Below is a small trained network, with its code and all its weights. Each question gives an input and a class and asks what happens when units are switched off, that is, made to give their printed mean instead of their output.

import numpy as np


def w(rows, s, z=0):
    codes = np.array(rows[::2]) - 128.0
    scale = np.full(codes.shape[1], s)
    scale[-1] = z or s
    return codes * scale


def f(y):
    return np.maximum(y, 0)


def log_softmax(a):
    a = a - a.max(-1, keepdims=True)
    return a - np.log(np.exp(a).sum(-1, keepdims=True))


def net(x, mask):
    res = np.array(x, float).reshape(1, 6) / 4 @ E
    y = f(res @ A[0][:, :-1].T + A[0][:, -1])
    res = res + np.where(mask, y, B[0][:, -1]) @ B[0][:, :-1]
    return log_softmax(res[-1] @ U[:, :-1].T + U[:, -1])


A, B = {}, {}
E = w([
[168,154,2,126],'x0',
[174,15,119,181],'x1',
[129,133,129,134],'x2',
[45,97,92,182],'x3',
[126,124,127,120],'x4',
[127,124,126,120],'x5',
],0.016)
A[0] = w([
[178,151,90,120,110],'N0',
[26,145,145,116,169],'N1',
[218,94,80,138,164],'N2',
[251,169,84,132,169],'N3',
[105,194,142,105,191],'N4',
[183,51,182,184,139],'N5',
[114,126,253,86,254],'N6',
[105,198,83,116,141],'N7',
[101,197,115,88,211],'N8',
[171,141,106,105,100],'N9',
[89,110,57,165,139],'N10',
[64,124,97,185,172],'N11',
[87,184,144,88,191],'N12',
[162,94,127,141,165],'N13',
[147,167,169,65,165],'N14',
[16,89,128,166,188],'N15',
[142,67,94,139,110],'N16',
[164,95,26,162,116],'N17',
],0.014,0.0082)
B[0] = w([
[86,136,88,112,171],'N0',
[146,110,54,183,188],'N1',
[90,181,161,135,209],'N2',
[94,179,114,93,218],'N3',
[131,100,94,172,190],'N4',
[98,81,161,20,227],'N5',
[115,102,195,204,254],'N6',
[157,80,63,49,189],'N7',
[167,115,81,132,202],'N8',
[90,140,90,140,157],'N9',
[245,116,130,148,183],'N10',
[184,44,99,135,182],'N11',
[178,183,87,198,193],'N12',
[86,150,216,131,175],'N13',
[136,139,134,174,186],'N14',
[84,47,84,168,200],'N15',
[188,139,167,139,175],'N16',
[205,171,180,151,210],'N17',
],0.011,0.021)
U = w([
[199,131,151,209,241],'0',
[68,93,68,204,34],'1',
[102,166,34,95,243],'2',
[195,77,59,76,79],'3',
[47,104,191,101,175],'4',
[109,8,118,95,62],'5',
[149,209,165,80,1],'6',
],0.014,0.0043)

Each question gives the input, the list of numbers given to net, and the class t.
The units are the neurons (one row each of A and B). Each row of codes is followed by its name. A weight is (code - 128) times the scale printed after its matrix; where a second scale follows, it is the last column's (A, B and U).
mask holds one flag per neuron, in row order. A switched-off neuron (its flag False) gives its mean, the last column of its row in B, instead of its output. The means were averaged over made-up inputs and are rounded, as every weight is.
A unit's drop is (log p(t) with every unit on - log p(t) with that unit switched off) / (log p(t) with every unit on - log p(t) with every unit switched off).
The circuit of an input: a set's keep is (log p(t) with only the set's units on - log p(t) with every unit switched off) / (log p(t) with every unit on - log p(t) with every unit switched off). Starting from the 12 units with the biggest drops (on a tie, the unit counted first), units are removed one at a time, each time the one whose removal leaves the highest keep (on an exact tie, the one counted first), for as long as the keep stays at least 0.8.
units of the circuit, in order: the units of the circuit, biggest drop first
most important unit: the unit with the biggest drop
top k neurons: the k neurons with the biggest drops, biggest first
drop of u: that unit's drop, to one decimal
input [0,4,-3,1,7,-5], class 5: most important unit	N12
input [0,2,-8,7,-4,-2], class 5: units of the circuit, in order	N12; N11
input [8,-6,5,1,5,1], class 3: top 3 neurons	N7; N10; N8
input [-8,0,8,6,-7,3], class 1: top 4 neurons	N1; N7; N6; N15
input [-7,-7,-6,2,-1,-2], class 1: top 4 neurons	N17; N15; N1; N10
input [1,-1,2,7,-3,3], class 3: top 3 neurons	N6; N10; N11
input [-7,1,-2,7,-6,4], class 5: top 2 neurons	N11; N5
input [8,0,8,0,6,-4], class 2: top 3 neurons	N3; N6; N0
input [1,-1,-6,5,0,6], class 3: top 2 neurons	N6; N10
input [8,-2,5,2,4,-7], class 3: top 2 neurons	N10; N7
input [-2,-6,4,2,0,-6], class 1: top 2 neurons	N17; N10
input [2,-3,6,-1,0,7], class 2: drop of N10	0.1
input [-8,4,-5,-4,0,7], class 4: drop of N13	0.0
input [7,-2,8,-1,-8,2], class 2: units of the circuit, in order	N3
input [0,7,-4,-3,-1,7], class 4: drop of N5	0.1
